[128 = 0]

[ 98 140 152 126 117  94 130 136 128 130 141 137 121 127 122 122  95 120
 134  96 141 146 136 140 127 122 131 123 134 125 129 165 118 122 123 156
 125  78 252 132 121 199 119 114 123  97 128 128 116 134 126 122 126  75
 126 128 133 160 113 136 129 109 121  93 138 131 129 134 132 113 130 118
 152 154 117 126 125 130 139 123 144 137 130 139 114 113 166 112 137 119
 144  75 117 132 127 140 137 132 156 152 125 156 128 130 123 125 126  91
 140 125 122 146 122 126 128 148 107 138 151 129 185 122 147 143 140 103
 123  21 128 131 125 120  79 131 135 114 119 159 119 136 125 133 123 131
 126 123 134 125 120 149 121]  N > X
[122 132 138 112 145 123 120 121 133 129 104 128 124 165 126 145 136 132
 130 106 131 137 130 122 132 129 137 124 121 104 114 115 152 126 115 130
 118  89 211 132 126 252 106 115 138 113 128 143 136 140 118 128 133  86
 124 126 129 173 125 141 111 112 129 114 131 137 137 151 112 112 129 121
  95 132 127 129 128 132 179 122 122 141 128 136 121 116 149 135 136 134
 129 102 123 122 127 137 140 136 135 168 148 148 137 120 124 122 129 119
 179 120 133 124 110 101 136 121 120 131 145 119 166 131 108 179 169  99
 123  36 139 124 138 150  81 109 125 120 131 150 133 130 119 134 138 119
 129 144 123 123 120 158 128]  N > X
[ 94 129 161 120 130 112 119 142 124 145  80 130 115 173 138 121  24 128
 130 112 121 131 135 109  86 129 119  98 127 146 134 115 114 123 139 114
 116 129 252 112 134 252 141 130 143  99 140 126 125 148 118 128 132  98
 118 130 131 158 109 128 114 118 131 141 167 130 131 149 138 102 110 128
 166  58 116 136 119 145 153 129 129 155 126 133 128 156 158 124 131 127
 151 148 137 134 129 156 141 114 133 134 132 166 143 124 127 136 142  95
 158 122 110 122 126 125 152 105 114 133 144 122 137 133  67 187 152 149
 119  63 119 108  93 119  44 128 144 113 124 141 125 122 123 128  84 126
 120  85 114 131 123 150 130]  P > Z
[ 94 138 143 114 107 122 138 132 139 142 121 114 123 140 169 113  29 120
 105 110 125 139 137 124  95 127 103 113 136 146 134 150 107 119 133 131
 112 122 191 131 126 252 138 131 134 112 137 132 132 151 112 145 135 114
 124 127 124 153 112 111 118  91 138 144 149 139 138 127 135 115 126 131
 126 144 128 114 129 142 172 124 131 121 130 126 109 140 130 122 145 117
 133 141 125 140 126 164 123 119 146 146 134 142 141 125 128 131 169  96
 144 117 117 131 126 100 127 103 132 138 150 131 129 138 102 160 142 148
 127  35 151 140 117 113  86 132 142 120 115 135 139 138 119 135  70 139
 120 132 133 128 137 133 130]  P > R
[117 110 136 122 145  59 138 181 128 145 128 122 125 112 128 130 137 123
 133 132 134 136 136 148 158 133 118 130 153 110 138 142 184 127  78 147
  77 126 252 132 126  82 126 108 116 103 126 127 123 114 128 127 131 107
 130 125 132  99 126 141 125 186 137 107 114 126 145 156 128 148 121 127
 216 108 148 128 125 134 163 117 131 128 127 120 142 159 151  92 126 133
 159  88 144 153 133 140 126 113 116 159 117 122 142 117 124 136 162  84
 152 111 172 135 111 117 143 122 130 125 151 138 136 127 111 132 127 146
 107  56 132 112 191 118  83 128 135 111 131 131 125  95 108 154 113 148
  98  79 139 132 101 185 111]  H > E
[126 127 139 111 131 111 135 137 141 128 115 122 121 148  98 130  99 120
 129 102 136 129 139 125 129 120 129 140 155  88 110 139 112 143 121 114
 126 101 142 133 123 124 133 118 147 105 117 151 139 139 132 134 134 109
 120 134 121 157 131 150 130 133 135 115 136 145 115 141 113 174 103 135
 101 178 142 128 121 154 172 125 133 124 131 125 106 111 152 101 132 120
 153  84 115 100 134 133 127 139 163 144 133 139 129 149 114 132 127 113
 154 129 135 135 124  94 131 128 109 124 131 146 151 125 142 107 151 112
 131   4 141 131 142 105  86 126 143 121 120 143 130 135 112 151 120 144
 112 118 139 135 132 147 125]  N > L
[108 139 138 146 139  86 140 148 139 120 103 141 132 171 131 150  38 120
 127 152 137 144 140 131 131 121 118 134 137 136 110 115  99 139 107 115
 166 118 145 134  94  97 122 133 132 122 129 141 139 149 131 123 128 124
 127 124 135 129 101 130 119 103 114 104 129 128 128 123  99 107 125 120
 108 114 126 117 121 142 157  95 132 114 123 120 111 118 152 125 148 126
 152  98  92 131 128 123 122 117 136 127 149 186 137 118 128 136 214 106
 233 132 122 126 125  88 143 129 124 145 159 128 138 138 108 150 162 137
 122  35 131 126 162 133  32 112 140 124 130 143 137 107 126 163 158 156
 123 126 136 142  35 157 133]  N > L
[123 127 214 132 126  89 125 160 135 125 127 155 113 141 125 128  98 138
 128 110 127 137 127 131  29 132 125 120 131 125 137 155 115 141 128 135
 121  47 187 127 111  62 122 118 135 101 135 140 109 143 127 129 121 104
 128 129 134 143 122 136 127 147 142 113 128 128 127 143 134 134 122 127
 142 124 132 117 128 132 148 122 132 136 130 134 133 121 161 113 130 120
 115 143 131 140 121 133 122 114 150 143 140 158 130 129 130 125 129 100
 127 119 128 132 121 116 134 128 109 124 130 139 178 130 115 119 125  93
 135  72 144 114 127 117  80 115 129 149 128 145 122 124 116 123 170 122
 121 122 123 119 116 189 134]  N > X
[ 83 134 152 105  90 109 118 155 134 140 123 118 102 156 123 113  40 128
 119 122 136 121 127 137  81 131  86  88 131 118 136 159 107 120 103 137
 102 113 252 124 132 252 150 118 117 103 130 127 124 144 120 117 141  91
 119 123 134 184 120 117 130 118 122 148 155 124 133 146 140 107 126 138
 187  89 136 120 108 150 191 136 138 133 133 129 143 174 137  90 132 131
 144 156 142 116 126 164 135 106 130 171 111 158 141 116 100 124 176  90
  75 119 123 121 137 104 150 117  99 141 135 129 135 135  39 167 140 136
 132  37 165 138  77 138  53 123 142 126 122 149 116 150 112 114  55 145
 102 110 131 120 116 195 120]  P > Z
[127 121 151 121 160 109 135 138 140 127 117 136 133 165 113 131 107 126
 135 120 127 131 131 122 121 133 148 144 119 107 120 117 131 156 112 131
 138 114 187 124 145 252 120 104 153 100 132 141 121 147 130 130 128  73
 128 127 133 180 117 146 128  87 119 116 141 131 124 144 127 117 131 126
 148 114  99 134 128 147 162 118 136 148 186 124 120 111 171 108 131 137
 159  69 143  82 126 141 141 135 164 145 127 129 152 139 121 125 128 109
 158 132 151 119 114 115 135 138 118 127 146 122 176 121 160 158 166 105
 126   4 144 111 153 125  56 101 127 135 128 146 124 124 108 163 125 122
 124 110 108 151 112 145 133]  N > L
[122 141 125 134 141  72 143 165 130 136 120 130 145 145 126 127 138 138
 117 121 140 131 125 155 146 158 103 130 133 131 146 132 151 140 118 144
 114 120 194 113 117  96 130 127 117 107 130 120 126 168 129 137 117 144
 138 129 128 104 128 131 127 160 143 135 112 126 134 139 124 114 132 120
 191 124 133 130 130 136 144 119 125 133 126 123 129 163 138 109 133 128
 138 114 113 195 128 123 129  96 105 147 129 165 161 116 121 139 173 107
 185 127 162 124 114  90 114 119 122 123 136 102 123 121 134 130 143 121
 106 133 116 119 152 119  94 116 121 118 137 139 139 102 114 129 119 146
 110 113 130 139 115 151 116]  H > E
[127 125 130  97 150 104 143 134 123 138 140 112 133 118 119 108 216 132
 130 106 135 128 132 161 133 147 106 120 142 106 131 195 139 114 102 149
  95 101 237 122 134 163 119 107 115 114 137 114 145 147 128 127 122  99
 123 126 129 137 107 131 133 102 128 116 124 135 142 131 142 127 126 130
 170 158 142 119 124 108 165 117 123 135 134 129 125 121 145  90 116 129
 138 113 118 138 139 126 137 116 112 174 118 106 158 123 124 121 161  97
 120 102 144 138 109 129 117 123 105 132 141 144 160 123 128 178 135  93
 109  71 130 142 124 119  90 133 133 112 123 139 120 157 101 142  76 132
 118 116 153 102 125 125 127]  H > E
[115 127 144 112  94 116 123 146 127 140 112 114 115 182 128 122  56 135
 122 119 126 139 142 126 101 126 116 103 127 121 147  97 114 132 116 124
 110 119 224 128 126 252 136 120 138 131 140 132 129 136 121 123 139  99
 125 125 133 161 112 125 121 125 131 136 154 136 146 140 139 158 121 125
 140 101 127 128 125 159 182 135 124 138 132 136 128 136 157 135 136 129
 134 134 132 112 132 143 133 128 133 164 136 135 133 125 118 121 154 100
 131 123 135 120 115 114 152 104 125 140 142 113 129 144  66 169 143 144
 127  40 148 122 122 137  53 131 126 131 135 125 125 123 128 136  97 128
 121 143 122 117 118 190 131]  P > Z
[116 138 134 103 127 137 137 153 131 134 117 124 127 158 118 119  97 135
 122  99 127 126 139 119 103 122 107 123 143 137 124 170 106 114  78 145
 114 115 118 130 113 252 156 135 136 132 136 148 113 139 118 119 137  96
 128 128 128 155 102 127 132 109 140 155 148 141 128 114 118 114 123 132
 118 139 140 123 116 152 167 137 133 129 129 121 116 130 135 109 139 121
 137 148 106 100 130 148 126 117 132 148 131 138 147 133 134 129 153  92
 142 120 103 128 124  79 131 103 100 131 142 122 132 128 103 103 158 108
 128  60 137 129 126 122  79 127 144 125 124 137 149 137 129 122 110 130
 107 133 134 134 136 152 130]  P > R
[121 118 130 124 167 135 121 152 144 114 110 141 129 163 119 139 127 142
 133 127 130 133 133 112 146 128 131 133 130 134 105 173 122 134  96 128
 134  88 108 127 120  42 118 147 140 101 126 152 136 144 138 134 133 104
 120 131 131 151 101 145 135 101 119 115 137 136 120 135 119 120 122 126
 109  97 143 124 126 134 181 136 141 130 135 130 138 118 144  93 134 123
 133 121 124  76 117 151 129 119 124 149 143 154 148 130 118 140 141 117
 136 134 145 119 122  81 141 119 105 130 147 177 158 131 107 130 148  80
 134  31 133 125 145 139  72 117 133 136 126 136 155 135 122 138 156 130
 116 121 131 123 115 186 128]  N > L
[101 122 140 108 128 135 142 115 130 150 125 118 115 119 118 123 119 115
 146 122 137 129 149 153 125 154 106 110 142 123 136 165 163 119 105 142
 103 174 252 131 133 252 138 114 123 103 140 130 132 122 119 130 138 113
 129 128 129 129 114 124 122  87 138 111 122 138 136 121 122 122 127 127
 175 136 126 128 136 137 154 115 130 136 123 118 118 144 142  85 121 135
 153 106 131 153 116 140 130  93 119 141 120 106 145 115 131 138 163 109
 132 123 142 138 130 118 127 122 131 145 149 141 128 124 106 179 139 161
 122  61 120 127 122 132 120 127 135 103 129 139 127 133 114 163  51 163
 117 106 160 131 136 111  82]  H > E
[102 136 167 129 102 126 131 150 121 140 131 123 123 178 121 120   4 130
 126 129 119 129 146 122  94 127 111 112 132 148 160 157 116 141 109 121
 129 143 225 126 121 252 152 120 142 111 136 136 121 131 135 129 145 103
 117 129 136 148 110 130 128 121 126 147 158 155 131 157 141 139 126 136
 179  61 133 120 129 163 151 126 131 124 149 131 127 154 161 104 132 138
 147 125 130 104 133 143 124 100 139 133 125 133 128 119 123 127 145 101
 123 139 127 125 131 108 145 120 120 137 149 129 146 135  92 157  99 168
 135  29 143 130 111 129  55 134 138 119 129 138 130 132 123 136  88 145
 108 116 123 133 120 139 124]  P > Z
[110 120 154 120 111 118 122 163 127 147 124 124 127 154 127 121  53 138
 105 130 128 131 134 124  94 128 115  96 131 156 146 136 124 133 129 124
 113 135 252 117 132 252 140 119 138 102 141 136 117 162 122 128 140  89
 123 128 132 159 119 120 128  91 136 149 172 136 121 140 143 107 118 133
 208  60 120 125 118 154 163 134 132 148 127 136 127 149 158 106 131 129
 147 131 144 127 107 151 137 119 131 132 128 133 135 122 116 117 148 100
 114 132 126 116 131 120 146 116 112 128 147 115 140 123  87 155 141 149
 115  55 141 125 114 133  73 120 130 116 130 142 136 138 123 131  92 134
 112 131 113 137 104 175 127]  P > Z
[120 141 154 129 108 104 134 164 137 167 117 115 127 175 110 139  31 135
 123 107 122 139 149 126  75 133 118 118 138 164 137 155 122 137  98 140
 116 146 191 130 117 252 149 115 156  95 141 146 125 151 127 120 124  88
 126 130 124 158 103 138 128  74 134 132 162 126 134 143 134  96 122 130
 207  30 121 128 130 167 161 136 136 143 139 135 127 160 174 126 138 141
 164 105  97 124 124 141 144 117 115 138 136 164 140 114 123 133 144  93
 161 138 120 132 119 108 118 121 129 135 147 109 145 130 117 131 152 135
 122  45 143 109 112 119  17 118 137 125 122 156 144 106 131 135  65 121
 121 168 124 130 137 189 130]  P > Z
[127 127 135 117 144 127 132 147 140 133 112 125 136 149 122 123  92 125
 132 118 137 127 145 127 123 123 111 104 133 120 121 138 124 127 111 113
 126 143 152 131 122 248 139 115 142 109 136 145 131 134 129 125 140 116
 126 127 130 148 118 129 127 125 130 164 137 137 125 128 121 113 130 129
 149 132 123 127 113 145 152 138 126 136 129 122 123 124 152 107 115 128
 147 110 122 115 128 143 130 123 149 130 132 127 130 129 126 137 140 112
 163 125 132 129 124  99 132 126 103 128 140 120 125 128 118 124 161 139
 124  45 131 131 122 132 112 123 139 129 121 141 134 129 111 140 119 136
 117 124 131 134 124 139 129]  N > L

[120 124 123 117 143 135 130 103 123 133 134 111 127 139 119 124 103 131
 146 102 145 129 130 147 119  92 120 106 147  98 136 120 139 125  96 110
 142 135 132 137 114 132 158 141 112 108 152 140 127 152 108 127 164 131
 107 122 129 129 138 144 119 117 147 130 133 141 135 117 114 154 138 141
 108 114 139 129 122 121 144 117 132 133 122 126 116  97 116 136 113 127
 121 126  81 107 154 140 146 155 160 146 123 128 130 119 141 104 132 127
 156 155 151 114 176 122 173 132 155 122 132 119 150 114 132 123 128 127
 122 143 116 159 143 134 102 135 130 108 131 141 133 122 133 125 127 121
 110 135 152 146 141 105 136]  K > W
[142 134 130 101 149 121 127 117 128 138 130 122 105 169 151 134  92 137
 130 122 133 130 138 129 118 125  99 105 148 104 146 126 146 120 101 125
 141 132 111 151 118 141 146 143 124 107 148 137 126 130  97 119 169 116
 123  98 106 121 129 104 132 115 152 128 137 153 132 129 105 147 137 147
 120 128 134 121 128 102 135 126 112 133 137 139 125 106 137 143 120 142
 138 121  81 124 157 135 144 156 135 143 129  96 125 114 158 109 129 113
 142 162 145 129 185 124 141 133 101 111 114 113 157 134 131 120 125 124
 121 140 130 133 153 124 105 124 129 110 129 138 126 145 132 134 110 140
 138 121 150 136 142 121 142]  U > B
[119 117 122 114 142 122 123 108 115 142 135 130 126 150 129 127 100 135
 129 135 136 130 136 153 126 109 112 116 153  99 150  97 153 125  93 120
 150 136 143 145 116 128 167 139 120 100 140 147 127 142 119 117 167 125
 103 125 119 123 131 125 160 118 152 123 138 142 152 116 123 140 136 147
 116 108 135 123 112 114 133 115 125 123 140 114 126  80 124 130 133 126
 129 127  90 136 158 146 152 152 157 152 131 115 120 128 132 136 127 124
 149 160 146 120 171 117 138 136 121 137 134  96 148 126 110 118 118 135
 126 135 105 138 149 101  97 121 123  97 115 141 135 139 135 116 127 134
 116 115 164 132 136 110 138]  C > A
[133 137 127 101 149 126 132 110 125 145 141 116 110 174 148 128  95 131
 138 123 131 131 142 140 112 113 103  99 147  91 144 122 142 116  89 119
 152 135 111 143 111 143 149 143 128 100 160 135 131 140  95 123 167 120
 122  98 115 120 124 113 131 114 154 136 138 152 130 134 111 145 138 153
 118 122 133 115 134  93 141 116 117 134 131 130 119 101 120 145 114 126
 137 125  76 122 160 138 156 161 147 145 125 103 127 115 153 110 134 118
 149 163 147 123 193 122 153 129 123 118 123 128 156 123 137 123 122 125
 128 144 119 145 149 132 103 122 130 107 133 142 135 140 133 140 107 133
 114 118 154 133 132 102 136]  U > J
[125 145 128 117 147 126 137 105 126 147 133 121 113 165 131 130 104 134
 141 124 131 133 140 143 118 118 114 101 143  92 141 126 145 111  97 120
 151 142 110 138 105 142 147 140 131 109 157 139 128 139 100 124 165 133
 118 106 114 125 121 119 131 116 146 134 138 144 134 127 115 149 146 160
 115 119 135 121 136  93 136 115 122 130 127 125 116 114 118 143 126 120
 137 118  79 123 160 142 153 161 149 146 127 116 123 118 147 104 133 127
 150 170 151 119 188 120 154 137 140 128 117 130 154 121 128 126 129 119
 119 137 114 148 144 134 111 128 123 113 138 144 142 140 129 136 111 128
 110 121 145 142 137 117 134]  U > B
[129 146 127 113 143 127 138 111 125 148 138 122 116 167 149 130 106 132
 138 126 127 133 137 144 120 118 113 100 138  95 142 123 143 111  96 124
 151 140 113 136 107 144 144 135 133 112 157 140 125 141 101 124 158 134
 125  99 111 123 117 112 134 123 144 134 137 149 133 125 116 142 145 159
 110 118 132 117 137  89 137 115 122 137 126 126 121 112 119 150 123 122
 133 120  83 126 157 139 150 156 145 142 130 113 122 117 149 108 137 124
 151 167 147 119 184 125 150 130 131 127 117 135 151 125 129 119 124 118
 125 136 115 149 140 131 115 121 130 116 137 145 143 146 126 140 109 129
 109 116 144 144 134 114 133]  U > J
[124 130 125 114 146 118 130 108 119 146 137 131 115 167 146 133  90 142
 130 138 131 135 137 153 124 116 105 102 153  94 152 105 152 115  89 123
 156 135 127 147 107 139 159 139 126 106 148 152 125 142 110 117 172 128
 113 108 109 119 123 122 158 115 149 126 138 150 149 120 116 143 142 157
 113 108 132 117 125  89 134 117 119 128 139 105 121  91 122 137 131 121
 140 118  80 139 166 143 158 160 149 149 132 106 118 125 148 124 130 125
 155 173 149 120 187 119 137 134 113 130 126 109 158 129 115 115 125 127
 126 135 109 138 152 110  95 116 125 100 124 141 144 142 131 132 113 138
 115 118 163 127 140 111 143]  C > A
[131 133 121 107 147 120 125 110 114 149 133 134 113 162 144 132  93 137
 128 136 130 134 137 144 129 123 110 124 154  95 154 108 157 116 101 125
 151 141 125 153 112 133 161 144 124 104 144 151 126 133 112 113 172 112
 111 111 104 124 120 105 156 121 146 125 144 151 148 124 115 138 142 158
 120 111 132 125 126  92 128 118 117 126 143 119 128  97 129 134 134 126
 134 125  83 141 168 144 149 160 150 150 135 106 117 122 141 125 128 121
 149 176 146 122 186 121 133 137 114 133 121  99 156 130 112 115 128 129
 119 130 112 128 156 109  98 112 132  99 130 141 139 150 137 122 115 140
 123 109 165 132 136 116 144]  C > G
[126 122 116  96 141 113 116 111 111 145 131 133 121 162 135 126  98 130
 125 143 128 136 137 152 131 121 112 117 152  94 149  94 157 123  97 126
 150 142 140 152 112 127 170 142 121  97 140 156 128 134 118 115 163 106
 108 118 106 132 121 109 166 121 156 130 154 150 151 124 120 123 138 148
 123 111 127 125 118  95 134 123 122 123 145 121 144  82 125 137 136 130
 134 128  94 145 162 144 154 158 152 151 132 109 116 130 137 145 129 114
 138 162 140 125 177 124 136 133 102 144 133  85 149 128 108 120 111 143
 126 131 101 120 154  97  94 113 127  97 125 138 132 157 138 115 112 147
 122 105 172 122 130 107 144]  C > G
[119 130 127 117 148 123 133 105 120 143 134 128 117 158 137 130  93 135
 135 123 134 132 139 149 121 107 110  98 154 101 148 115 153 116  89 119
 150 138 129 137 107 136 151 144 124 106 153 143 125 147 109 121 175 131
 107 111 113 120 129 122 145 117 150 129 140 146 145 118 116 151 143 156
 115 105 138 121 126  98 135 113 120 126 134 120 118  92 121 138 126 114
 135 120  75 129 156 143 155 160 152 147 129 114 118 122 148 117 131 124
 158 171 154 117 186 117 148 135 128 132 125 110 158 121 118 118 128 127
 121 140 109 146 149 117  96 119 126 103 127 142 141 139 132 128 119 131
 111 123 161 144 143 109 142]  C > Q
